Below is a small trained network, with its code and all its weights. Each question gives an input and a target symbol and asks what happens when units are switched off, that is, made to give their printed mean instead of their output.

import numpy as np


def w(rows, s, z=0):
    codes = np.array(rows[::2]) - 128.0
    scale = np.full(codes.shape[1], s)
    scale[-1] = z or s
    return codes * scale


def norm(h):
    return h / np.sqrt((h * h).mean(-1, keepdims=True) + 1e-5)


def f(y):
    return np.maximum(y, 0)


def softmax(a):
    e = np.exp(a - a.max(-1, keepdims=True))
    return e / e.sum(-1, keepdims=True)


def log_softmax(a):
    a = a - a.max(-1, keepdims=True)
    return a - np.log(np.exp(a).sum(-1, keepdims=True))


def net(x, mask):
    ids = ['ΓΔΘΣΨβητ'.index(c) for c in x.split()]
    T = len(ids)
    res = E[ids] + P[:T]
    u = 0
    for l in range(3):
        r = norm(res)
        for j in range(3):
            rows = slice(2 * j, 2 * j + 2)
            q, k, v = (r @ M[l][rows].T for M in (Q, K, V))
            z = softmax(np.where(np.tri(T) > 0, q @ k.T / 2**0.5, -1e9)) @ v
            o = O[l][rows]
            res = res + np.where(mask[u + j], z, o[:, -1]) @ o[:, :-1]
        u += 3
        y = f(norm(res) @ A[l][:, :-1].T + A[l][:, -1])
        res = res + np.where(mask[u : u + 4], y, B[l][:, -1]) @ B[l][:, :-1]
        u += 4
    return log_softmax(norm(res)[-1] @ U[:, :-1].T + U[:, -1])


Q, K, V, O, A, B = {}, {}, {}, {}, {}, {}
E = w([
[136,217,184,135,249,242,160,160,139],'Γ',
[177,48,214,122,150,59,217,97,142],'Δ',
[68,95,52,169,124,130,247,121,105],'Θ',
[254,129,171,187,205,100,133,28,82],'Σ',
[114,156,177,83,66,77,172,93,138],'Ψ',
[190,43,47,79,106,76,162,159,19],'β',
[55,61,65,157,237,85,51,95,39],'η',
[41,183,167,154,182,182,48,100,93],'τ',
],0.0095)
P = w([
[134,133,88,103,108,173,103,75,110],'0',
[138,94,167,215,87,148,92,202,157],'1',
[76,148,150,166,74,123,181,124,50],'2',
[132,137,132,150,135,80,73,200,155],'3',
[60,135,145,164,91,121,184,108,60],'4',
[145,157,116,148,205,96,124,180,183],'5',
[2,153,180,177,101,122,167,46,77],'6',
],0.0091)
Q[0] = w([
[101,89,95,189,185,162,85,111,69],'0.h1',
[134,137,151,200,112,102,162,103,64],'0.h1',
[139,106,99,1,111,151,151,122,145],'0.h2',
[124,77,129,165,96,166,143,180,112],'0.h2',
[138,100,183,148,98,93,192,178,169],'0.h3',
[71,82,110,172,155,86,106,155,91],'0.h3',
],0.0094)
K[0] = w([
[108,125,66,182,200,117,79,117,85],'0.h1',
[155,128,124,134,175,197,191,154,106],'0.h1',
[172,114,115,78,46,164,132,199,99],'0.h2',
[106,95,91,129,101,185,161,89,89],'0.h2',
[177,118,130,39,133,82,254,171,212],'0.h3',
[69,64,93,149,59,158,111,100,122],'0.h3',
],0.0079)
V[0] = w([
[18,197,129,92,85,193,55,140,126],'0.h1',
[181,166,122,180,254,80,119,130,153],'0.h1',
[200,103,66,134,48,180,44,174,30],'0.h2',
[181,147,47,93,114,179,113,163,73],'0.h2',
[156,198,128,221,177,211,65,70,137],'0.h3',
[197,90,128,68,104,1,107,72,211],'0.h3',
],0.0047)
O[0] = w([
[171,214,224,155,159,71,142,83,89,52],'0.h1',
[1,149,141,204,90,128,99,245,35,183],'0.h1',
[118,143,204,143,214,192,49,60,133,157],'0.h2',
[130,179,81,188,210,136,104,32,184,93],'0.h2',
[143,53,6,32,146,109,115,142,112,40],'0.h3',
[203,231,62,170,101,186,88,137,100,8],'0.h3',
],0.005,0.0014)
A[0] = w([
[156,111,78,98,254,194,40,117,138,42],'0.n1',
[151,199,216,254,205,144,117,120,219,3],'0.n2',
[70,29,147,234,160,121,85,205,192,135],'0.n3',
[12,226,105,185,46,233,40,182,157,101],'0.n4',
],0.0049,0.0025)
B[0] = w([
[135,239,150,162,119,118,143,155,179,186],'0.n1',
[115,31,149,96,44,31,40,204,33,189],'0.n2',
[242,128,112,70,54,42,228,106,231,253],'0.n3',
[154,17,127,168,141,74,50,103,3,177],'0.n4',
],0.0068,0.0043)
Q[1] = w([
[167,124,166,210,92,156,120,58,82],'1.h1',
[152,178,30,119,133,133,103,129,241],'1.h1',
[55,111,97,119,74,131,242,97,19],'1.h2',
[150,151,63,112,88,95,151,202,220],'1.h2',
[150,158,107,118,147,104,99,174,191],'1.h3',
[96,2,89,124,74,121,184,73,20],'1.h3',
],0.009)
K[1] = w([
[132,135,145,72,153,169,97,159,162],'1.h1',
[109,110,147,164,130,49,164,215,132],'1.h1',
[120,122,59,110,132,173,141,78,169],'1.h2',
[100,129,99,153,117,116,195,173,87],'1.h2',
[112,103,137,156,106,139,161,187,128],'1.h3',
[92,154,87,124,135,144,165,5,117],'1.h3',
],0.012)
V[1] = w([
[23,90,99,135,108,225,103,52,91],'1.h1',
[184,90,207,138,84,151,67,142,105],'1.h1',
[36,218,209,90,127,173,83,37,88],'1.h2',
[36,61,177,122,43,128,171,36,162],'1.h2',
[123,142,66,150,136,247,199,168,160],'1.h3',
[253,25,69,207,68,67,103,114,222],'1.h3',
],0.006)
O[1] = w([
[138,46,140,74,167,97,72,60,97,149],'1.h1',
[191,142,113,138,8,86,96,146,187,1],'1.h1',
[58,164,131,74,45,128,208,80,183,124],'1.h2',
[254,158,141,18,144,58,127,96,137,112],'1.h2',
[150,86,202,178,169,130,114,71,90,18],'1.h3',
[73,209,144,182,149,49,214,44,148,125],'1.h3',
],0.0069,0.002)
A[1] = w([
[189,165,199,202,175,57,124,158,67,47],'1.n1',
[123,188,63,129,134,40,135,97,182,252],'1.n2',
[41,93,148,92,174,99,87,182,81,95],'1.n3',
[194,49,56,253,121,61,47,208,45,132],'1.n4',
],0.0064,0.0025)
B[1] = w([
[122,113,69,52,73,181,92,86,130,204],'1.n1',
[181,179,170,157,124,175,160,255,202,199],'1.n2',
[221,158,87,169,71,125,186,105,149,189],'1.n3',
[106,135,182,62,142,86,56,182,73,255],'1.n4',
],0.0098,0.0082)
Q[2] = w([
[162,184,138,167,170,147,169,132,184],'2.h1',
[77,77,134,66,2,85,163,128,118],'2.h1',
[12,92,205,156,106,136,180,154,101],'2.h2',
[51,193,192,163,146,108,120,49,87],'2.h2',
[246,140,92,75,128,81,62,157,168],'2.h3',
[128,167,141,188,222,188,11,105,169],'2.h3',
],0.0076)
K[2] = w([
[142,120,177,117,209,142,168,185,120],'2.h1',
[55,188,51,147,135,156,89,1,116],'2.h1',
[132,157,89,201,212,170,106,111,169],'2.h2',
[46,172,124,187,120,197,133,62,104],'2.h2',
[199,133,218,134,132,86,144,78,160],'2.h3',
[133,134,197,227,96,105,185,134,76],'2.h3',
],0.0086)
V[2] = w([
[145,136,119,161,130,121,160,92,109],'2.h1',
[151,135,110,135,156,138,109,117,183],'2.h1',
[102,102,108,100,130,125,188,125,121],'2.h2',
[104,139,124,147,128,86,127,130,64],'2.h2',
[142,121,3,153,124,105,118,109,133],'2.h3',
[140,85,97,156,100,105,137,150,125],'2.h3',
],0.013)
O[2] = w([
[151,151,149,149,191,106,92,180,87,139],'2.h1',
[70,122,149,130,55,80,129,86,54,105],'2.h1',
[235,121,152,97,92,137,160,191,109,3],'2.h2',
[32,158,187,69,180,172,173,171,159,94],'2.h2',
[146,213,94,120,67,103,143,157,2,13],'2.h3',
[188,145,135,176,106,77,120,121,123,56],'2.h3',
],0.0079,0.0028)
A[2] = w([
[151,108,131,91,127,89,4,165,119,50],'2.n1',
[163,79,96,164,131,208,129,145,131,4],'2.n2',
[142,197,104,147,111,116,172,148,190,96],'2.n3',
[123,130,115,188,117,114,123,55,126,1],'2.n4',
],0.018,0.0067)
B[2] = w([
[118,82,121,104,130,60,96,250,124,251],'2.n1',
[178,90,140,167,113,175,107,128,102,147],'2.n2',
[190,190,157,122,131,130,170,144,192,192],'2.n3',
[146,133,79,143,118,49,53,55,165,146],'2.n4',
],0.017,0.016)
U = w([
[194,60,134,229,126,233,96,119,102,102],'Γ',
[120,88,113,104,155,82,55,214,124,125],'Δ',
[173,103,178,70,254,115,137,32,69,6],'Θ',
[9,160,158,212,218,185,127,112,113,209],'Σ',
[177,223,132,150,155,149,173,123,199,245],'Ψ',
[115,138,71,209,128,77,49,21,162,202],'β',
[128,202,72,146,83,143,155,108,3,84],'η',
[64,88,50,43,90,193,146,73,183,28],'τ',
],0.0054,0.0012)

Each question gives the input, a string of symbols that net reads in full, and the target symbol t.
The units are the heads (2 rows each of Q, K, V and O) and the neurons (one row each of A and B). Each row of codes is followed by its name. A weight is (code - 128) times the scale printed after its matrix; where a second scale follows, it is the last column's (O, A, B and U).
mask holds one flag per unit, layer by layer, with each layer's heads first. A switched-off unit (its flag False) gives its mean, the last column of its rows in O or B, instead of its output. The means were averaged over made-up inputs and are rounded, as every weight is.
A unit's drop is (log p(t) with every unit on - log p(t) with that unit switched off) / (log p(t) with every unit on - log p(t) with every unit switched off).
The circuit of an input: a set's keep is (log p(t) with only the set's units on - log p(t) with every unit switched off) / (log p(t) with every unit on - log p(t) with every unit switched off). Starting from the 12 units with the biggest drops (on a tie, the unit counted first), units are removed one at a time, each time the one whose removal leaves the highest keep (on an exact tie, the one counted first), for as long as the keep stays at least 0.8.
units of the circuit, in order: the units of the circuit, biggest drop first
most important unit: the unit with the biggest drop
k most important neurons: the k neurons with the biggest drops, biggest first
top k neurons in layer l: the k neurons of layer l with the biggest drops, biggest first
heads that matter: for each layer, one digit per head in row order, 1 if its drop is at least 0.15 and else 0, layers parted by /
input Σ Γ Σ Σ Σ, target Σ: top 2 neurons in layer 0	0.n1; 0.n3
input τ Σ Ψ, target τ: heads that matter	001 / 011 / 000
input Γ Θ Γ, target Γ: heads that matter	001 / 001 / 000
input Σ Σ Γ β Θ, target Σ: units of the circuit, in order	0.h3; 1.h2; 2.h2; 2.n1
input τ β Δ τ η Δ, target Ψ: units of the circuit, in order	1.h3; 2.n1
input β Σ Σ Γ Ψ, target β: heads that matter	010 / 000 / 000
input η Δ Γ Σ Θ, target η: most important unit	2.h3
input β η Ψ, target β: 2 most important neurons	0.n3; 2.n4
input Δ Γ Σ Ψ β Γ, target Ψ: 2 most important neurons	0.n3; 2.n1
input η Σ η Γ η β Δ, target η: heads that matter	000 / 001 / 001
input Ψ β Ψ τ β Θ Γ, target Ψ: heads that matter	000 / 010 / 000
input Σ Ψ τ, target Σ: heads that matter	101 / 010 / 010
input Γ τ β, target Γ: heads that matter	001 / 010 / 000
input η β Θ Ψ τ τ τ, target η: top neuron in layer 2	2.n1
input Σ Θ β, target Σ: heads that matter	101 / 010 / 010
input τ β η Δ Δ, target τ: heads that matter	101 / 011 / 000
input Γ β Γ Γ Ψ, target Γ: top 2 neurons in layer 2	2.n2; 2.n1
input Γ β τ Θ η, target Γ: heads that matter	001 / 011 / 000
input Ψ β β, target Ψ: heads that matter	000 / 010 / 000
input Θ τ Σ Ψ η Σ Ψ, target Θ: most important neuron	2.n1
input β β Σ, target β: heads that matter	010 / 010 / 000
input β Δ Ψ β Δ η Δ, target β: heads that matter	110 / 000 / 000
input Γ β β Γ Σ Σ, target Ψ: 3 most important neurons	0.n3; 0.n4; 2.n1
input β Δ Γ Ψ Ψ β η, target β: top 2 neurons in layer 2	2.n4; 2.n1
input η τ β, target η: top 2 neurons in layer 1	1.n4; 1.n3
input Ψ Δ Ψ, target Ψ: heads that matter	000 / 000 / 000
input η Γ β Θ Γ η, target Ψ: most important unit	0.n3
